Below is a small trained network, with its code and all its weights. Each question gives an input and a target symbol and asks what happens when units are switched off, that is, made to give their printed mean instead of their output.

import numpy as np


def w(rows, s, z=0):
    codes = np.array(rows[::2]) - 128.0
    scale = np.full(codes.shape[1], s)
    scale[-1] = z or s
    return codes * scale


def f(y):
    return np.maximum(y, 0)


def softmax(a):
    e = np.exp(a - a.max(-1, keepdims=True))
    return e / e.sum(-1, keepdims=True)


def log_softmax(a):
    a = a - a.max(-1, keepdims=True)
    return a - np.log(np.exp(a).sum(-1, keepdims=True))


def net(x, mask):
    ids = ['ΘΞαβζλστ'.index(c) for c in x.split()]
    T = len(ids)
    res = E[ids] + P[:T]
    r = res
    for j in range(3):
        rows = slice(4 * j, 4 * j + 4)
        q, k, v = (r @ M[0][rows].T for M in (Q, K, V))
        z = softmax(np.where(np.tri(T) > 0, q @ k.T / 4**0.5, -1e9)) @ v
        o = O[0][rows]
        res = res + np.where(mask[j], z, o[:, -1]) @ o[:, :-1]
    y = f(res @ A[0][:, :-1].T + A[0][:, -1])
    res = res + np.where(mask[3:11], y, B[0][:, -1]) @ B[0][:, :-1]
    return log_softmax(res[-1] @ U[:, :-1].T + U[:, -1])


Q, K, V, O, A, B = {}, {}, {}, {}, {}, {}
E = w([
[77,97,76,134],'Θ',
[64,123,130,101],'Ξ',
[160,165,231,77],'α',
[121,97,190,155],'β',
[254,102,43,63],'ζ',
[99,130,144,121],'λ',
[169,240,126,76],'σ',
[126,104,104,165],'τ',
],0.022)
P = w([
[115,130,112,161],'0',
[81,130,69,23],'1',
[161,101,125,164],'2',
[120,176,141,170],'3',
[102,143,96,46],'4',
[162,125,99,152],'5',
[132,204,139,169],'6',
[113,145,123,54],'7',
[149,126,96,154],'8',
[161,248,142,143],'9',
],0.016)
Q[0] = w([
[82,183,163,77],'head 1',
[207,195,102,137],'head 1',
[106,245,163,174],'head 1',
[142,154,129,87],'head 1',
[139,155,133,135],'head 2',
[147,133,121,105],'head 2',
[202,68,127,129],'head 2',
[112,206,132,193],'head 2',
[204,203,203,178],'head 3',
[177,64,15,162],'head 3',
[137,146,127,158],'head 3',
[200,149,55,122],'head 3',
],0.012)
K[0] = w([
[171,104,159,114],'head 1',
[110,87,153,152],'head 1',
[168,133,86,90],'head 1',
[109,194,170,143],'head 1',
[112,115,87,123],'head 2',
[92,115,134,178],'head 2',
[86,130,142,113],'head 2',
[207,249,99,168],'head 2',
[170,185,169,148],'head 3',
[194,137,63,156],'head 3',
[153,102,135,183],'head 3',
[139,160,83,57],'head 3',
],0.016)
V[0] = w([
[244,204,83,184],'head 1',
[139,156,136,61],'head 1',
[30,195,141,174],'head 1',
[185,80,128,23],'head 1',
[93,39,174,168],'head 2',
[145,19,106,135],'head 2',
[73,206,243,129],'head 2',
[121,19,125,255],'head 2',
[155,126,25,51],'head 3',
[117,245,197,67],'head 3',
[213,165,146,184],'head 3',
[112,248,130,99],'head 3',
],0.0078)
O[0] = w([
[218,196,154,107,148],'head 1',
[89,174,72,102,176],'head 1',
[71,128,201,125,61],'head 1',
[114,134,68,124,218],'head 1',
[255,33,29,112,50],'head 2',
[151,44,37,180,85],'head 2',
[174,56,204,158,123],'head 2',
[87,114,107,161,4],'head 2',
[47,187,105,165,191],'head 3',
[155,117,98,150,211],'head 3',
[231,109,114,164,140],'head 3',
[87,82,156,85,190],'head 3',
],0.0068,0.0045)
A[0] = w([
[164,139,151,75,254],'neuron 1',
[126,129,123,64,208],'neuron 2',
[137,119,139,47,69],'neuron 3',
[45,154,125,114,24],'neuron 4',
[184,97,144,224,82],'neuron 5',
[146,93,121,137,127],'neuron 6',
[224,5,181,108,83],'neuron 7',
[104,153,117,130,132],'neuron 8',
],0.014,0.0051)
B[0] = w([
[124,83,92,109,243],'neuron 1',
[45,79,135,172,216],'neuron 2',
[102,131,90,194,181],'neuron 3',
[196,126,138,150,230],'neuron 4',
[74,160,90,187,197],'neuron 5',
[152,173,205,73,159],'neuron 6',
[176,73,171,159,249],'neuron 7',
[146,75,99,2,189],'neuron 8',
],0.0096,0.011)
U = w([
[62,94,82,161,220],'Θ',
[106,62,130,74,117],'Ξ',
[197,35,134,15,3],'α',
[133,155,133,209,168],'β',
[225,179,79,136,180],'ζ',
[113,135,137,142,74],'λ',
[176,175,190,65,236],'σ',
[70,211,110,254,37],'τ',
],0.0088,0.004)

Each question gives the input, a string of symbols that net reads in full, and the target symbol t.
The units are the heads (4 rows each of Q, K, V and O) and the neurons (one row each of A and B). Each row of codes is followed by its name. A weight is (code - 128) times the scale printed after its matrix; where a second scale follows, it is the last column's (O, A, B and U).
mask holds one flag per unit, heads first, then neurons. A switched-off unit (its flag False) gives its mean, the last column of its rows in O or B, instead of its output. The means were averaged over made-up inputs and are rounded, as every weight is.
A unit's drop is (log p(t) with every unit on - log p(t) with that unit switched off) / (log p(t) with every unit on - log p(t) with every unit switched off).
The circuit of an input: a set's keep is (log p(t) with only the set's units on - log p(t) with every unit switched off) / (log p(t) with every unit on - log p(t) with every unit switched off). Starting from all 11 units, units are removed one at a time, each time the one whose removal leaves the highest keep (on an exact tie, the one counted first), for as long as the keep stays at least 0.8.
units of the circuit, in order: the units of the circuit, biggest drop first
most important unit: the unit with the biggest drop
top k neurons: the k neurons with the biggest drops, biggest first
which heads matter: for each layer, one digit per head in row order, 1 if its drop is at least 0.15 and else 0, layers parted by /
drop of u: that unit's drop, to one decimal
input β α ζ α β λ λ Θ β Ξ, target ζ: which heads matter : 100
input β α β β β β β α, target Ξ: most important unit : head 1
input Θ β β Θ β Θ β Ξ Θ α, target α: units of the circuit, in order : (head 3; neuron 1)
input β β τ, target τ: which heads matter : 000
input λ σ β Ξ β λ β Ξ Θ τ, target σ: which heads matter : 010
input Ξ Θ β β β Θ β α, target Θ: top 2 neurons : (neuron 3; neuron 2)
input ζ ζ ζ, target ζ: which heads matter : 100
input β β β, target β: top 4 neurons : (neuron 5; neuron 7; neuron 8; neuron 1)
input α β β λ λ β α σ, target Θ: top 2 neurons : (neuron 3; neuron 2)
input β ζ α α λ β ζ β, target α: units of the circuit, in order : (head 3; head 2)
input β σ τ, target τ: which heads matter : 100
input σ β Θ λ, target σ: which heads matter : 010
input ζ ζ Ξ Θ, target ζ: top 2 neurons : (neuron 4; neuron 8)
input Θ ζ τ Ξ, target ζ: top 3 neurons : (neuron 4; neuron 8; neuron 1)
input ζ β σ τ, target σ: units of the circuit, in order : (head 2; neuron 5; neuron 2)
input ζ Ξ β β α Θ β β Θ α, target ζ: top 2 neurons : (neuron 3; neuron 8)
input Θ Θ Θ σ β λ Ξ β β Θ, target σ: units of the circuit, in order : (head 2)
input β λ β α, target α: top 2 neurons : (neuron 7; neuron 1)
input β ζ β β β, target α: units of the circuit, in order : (head 2; head 3)
input ζ Ξ α Ξ β α α β σ Ξ, target σ: top 2 neurons : (neuron 5; neuron 8)
input ζ ζ β Θ Ξ Ξ β α β τ, target ζ: top neuron : (neuron 2)
input β ζ λ β, target ζ: drop of neuron 6 : 0.0
input β α α σ, target σ: drop of head 2 : 1.3
input β β Θ β ζ β Θ, target ζ: drop of neuron 4 : 0.2
input β α σ β, target σ: drop of head 2 : 0.7
